Here is a tiny trained network, its code and every weight. The questions are about switching its units off for an input and a class, where a switched-off unit gives its printed mean instead of its output.

import numpy as np


def w(rows, s, z=0):
    codes = np.array(rows[::2]) - 128.0
    scale = np.full(codes.shape[1], s)
    scale[-1] = z or s
    return codes * scale


def f(y):
    return np.maximum(y, 0)


def log_softmax(a):
    a = a - a.max(-1, keepdims=True)
    return a - np.log(np.exp(a).sum(-1, keepdims=True))


def net(x, mask):
    res = np.array(x, float).reshape(1, 3) / 4 @ E
    y = f(res @ A[0][:, :-1].T + A[0][:, -1])
    res = res + np.where(mask, y, B[0][:, -1]) @ B[0][:, :-1]
    return log_softmax(res[-1] @ U[:, :-1].T + U[:, -1])


A, B = {}, {}
E = w([
[101,69,152,41,67,221,233,126,114,101],'x0',
[31,154,252,64,113,57,114,79,54,120],'x1',
[144,120,132,187,123,67,201,227,85,91],'x2',
],0.012)
A[0] = w([
[103,95,175,97,27,124,173,177,92,110,113],'n1',
[81,91,147,85,142,125,177,155,90,104,117],'n2',
[201,121,33,154,140,152,136,160,128,99,178],'n3',
[95,146,175,116,169,37,143,139,37,104,174],'n4',
[112,90,106,60,110,174,161,74,164,135,229],'n5',
[161,167,126,247,118,60,111,126,171,141,177],'n6',
[161,91,163,134,151,105,148,161,112,108,195],'n7',
[96,163,200,74,150,59,88,95,73,165,253],'n8',
[111,130,141,117,99,140,147,167,123,84,104],'n9',
[166,46,48,161,119,192,185,157,152,134,120],'n10',
[86,63,127,83,96,182,179,99,126,103,192],'n11',
],0.013,0.0043)
B[0] = w([
[188,128,190,169,50,121,173,149,172,23,217],'n1',
[162,175,161,95,93,172,159,196,238,50,195],'n2',
[211,30,139,232,228,101,204,136,131,191,229],'n3',
[143,247,78,192,112,120,173,88,193,109,241],'n4',
[182,145,191,56,44,141,36,77,89,153,224],'n5',
[86,121,50,230,192,176,101,194,147,145,232],'n6',
[125,91,71,176,124,200,183,98,96,55,171],'n7',
[59,204,68,169,146,159,106,51,116,34,254],'n8',
[146,118,181,174,76,116,164,135,156,129,163],'n9',
[138,89,176,171,222,75,215,135,23,238,233],'n10',
[101,88,231,96,1,63,120,144,116,190,229],'n11',
],0.0088,0.02)
U = w([
[141,69,187,102,70,116,137,188,126,124,75],'0',
[51,175,92,160,190,125,91,90,129,117,240],'1',
[151,48,65,198,200,125,163,210,125,152,122],'2',
[130,156,154,153,76,135,177,123,180,65,99],'3',
[248,100,126,119,163,176,73,85,194,179,254],'4',
[155,46,179,141,136,101,177,135,83,188,57],'5',
[102,95,163,56,72,151,60,79,117,126,96],'6',
[117,117,55,120,134,158,59,128,194,161,48],'7',
],0.012,0.0026)

Each question gives the input, the list of numbers given to net, and the class t.
The units are the neurons (one row each of A and B). Each row of codes is followed by its name. A weight is (code - 128) times the scale printed after its matrix; where a second scale follows, it is the last column's (A, B and U).
mask holds one flag per neuron, in row order. A switched-off neuron (its flag False) gives its mean, the last column of its row in B, instead of its output. The means were averaged over made-up inputs and are rounded, as every weight is.
A unit's drop is (log p(t) with every unit on - log p(t) with that unit switched off) / (log p(t) with every unit on - log p(t) with every unit switched off).
The circuit of an input: a set's keep is (log p(t) with only the set's units on - log p(t) with every unit switched off) / (log p(t) with every unit on - log p(t) with every unit switched off). Starting from all 11 units, units are removed one at a time, each time the one whose removal leaves the highest keep (on an exact tie, the one counted first), for as long as the keep stays at least 0.8.
circuit, biggest first: the units of the circuit, biggest drop first
top k neurons: the k neurons with the biggest drops, biggest first
drop when u is switched off: that unit's drop, to one decimal
input [8,-4,5], class 5: circuit, biggest first => (n10)
input [-2,-1,-4], class 4: top 4 neurons => (n8; n4; n6; n11)
input [-7,-3,-8], class 2: top 2 neurons => (n5; n6)
input [-4,4,8], class 1: top 2 neurons => (n6; n11)
input [-1,-2,-2], class 2: top 2 neurons => (n11; n5)
input [-2,2,-5], class 1: top 2 neurons => (n11; n8)
input [5,-7,7], class 5: top 2 neurons => (n10; n6)
input [-3,0,-6], class 1: top 2 neurons => (n11; n3)
input [-4,-1,-6], class 7: drop when n5 is switched off => -0.2
input [8,-3,7], class 5: drop when n10 is switched off => 2.1
input [4,-4,5], class 5: drop when n4 is switched off => 0.0
